Here is a tiny trained network, its code and every weight. The questions are about switching its units off for an input and a class, where a switched-off unit gives its printed mean instead of its output.

import numpy as np


def w(rows, s, z=0):
    codes = np.array(rows[::2]) - 128.0
    scale = np.full(codes.shape[1], s)
    scale[-1] = z or s
    return codes * scale


def f(y):
    return y / 2 * (1 + np.tanh(0.7978845608 * (y + 0.044715 * y**3)))


def log_softmax(a):
    a = a - a.max(-1, keepdims=True)
    return a - np.log(np.exp(a).sum(-1, keepdims=True))


def net(x, mask):
    res = np.array(x, float).reshape(1, 2) / 4 @ E
    y = f(res @ A[0][:, :-1].T + A[0][:, -1])
    res = res + np.where(mask, y, B[0][:, -1]) @ B[0][:, :-1]
    return log_softmax(res[-1] @ U[:, :-1].T + U[:, -1])


A, B = {}, {}
E = w([
[209,72,149,117],'x0',
[141,169,48,6],'x1',
],0.013)
A[0] = w([
[146,80,208,158,80],'N0',
[57,187,129,172,213],'N1',
[132,96,166,155,194],'N2',
[86,192,7,62,195],'N3',
[155,124,121,111,129],'N4',
[142,119,94,90,156],'N5',
[98,162,121,120,125],'N6',
[174,124,71,57,194],'N7',
[163,128,100,60,214],'N8',
[122,103,177,147,188],'N9',
[106,98,180,168,252],'N10',
],0.017,0.0045)
B[0] = w([
[174,126,187,209,197],'N0',
[70,128,85,46,188],'N1',
[174,77,151,172,180],'N2',
[144,249,228,149,251],'N3',
[104,144,113,150,147],'N4',
[111,131,127,160,174],'N5',
[101,168,130,122,148],'N6',
[51,140,101,215,224],'N7',
[83,116,116,191,209],'N8',
[165,58,149,138,176],'N9',
[145,53,122,134,202],'N10',
],0.013,0.019)
U = w([
[80,87,11,122,230],'0',
[119,168,166,179,115],'1',
[192,155,108,101,3],'2',
[250,80,180,146,147],'3',
[113,169,142,26,123],'4',
],0.012,0.0045)

Each question gives the input, the list of numbers given to net, and the class t.
The units are the neurons (one row each of A and B). Each row of codes is followed by its name. A weight is (code - 128) times the scale printed after its matrix; where a second scale follows, it is the last column's (A, B and U).
mask holds one flag per neuron, in row order. A switched-off neuron (its flag False) gives its mean, the last column of its row in B, instead of its output. The means were averaged over made-up inputs and are rounded, as every weight is.
A unit's drop is (log p(t) with every unit on - log p(t) with that unit switched off) / (log p(t) with every unit on - log p(t) with every unit switched off).
The circuit of an input: a set's keep is (log p(t) with only the set's units on - log p(t) with every unit switched off) / (log p(t) with every unit on - log p(t) with every unit switched off). Starting from all 11 units, units are removed one at a time, each time the one whose removal leaves the highest keep (on an exact tie, the one counted first), for as long as the keep stays at least 0.8.
circuit, biggest first: the units of the circuit, biggest drop first
unit that matters most: the unit with the biggest drop
k most important neurons: the k neurons with the biggest drops, biggest first
drop when u is switched off: that unit's drop, to one decimal
input [-8,-8], class 0: unit that matters most	N1
input [3,0], class 3: circuit, biggest first	N7, N3
input [-2,-2], class 0: 3 most important neurons	N3, N0, N1
input [8,4], class 0: circuit, biggest first	N3, N0
input [-8,3], class 4: 2 most important neurons	N1, N0
input [-5,-5], class 0: 2 most important neurons	N1, N3
input [-3,-1], class 4: 2 most important neurons	N7, N8
input [5,1], class 0: drop when N2 is switched off	0.0
input [-8,-3], class 0: drop when N3 is switched off	0.4
input [4,2], class 0: drop when N0 is switched off	0.3
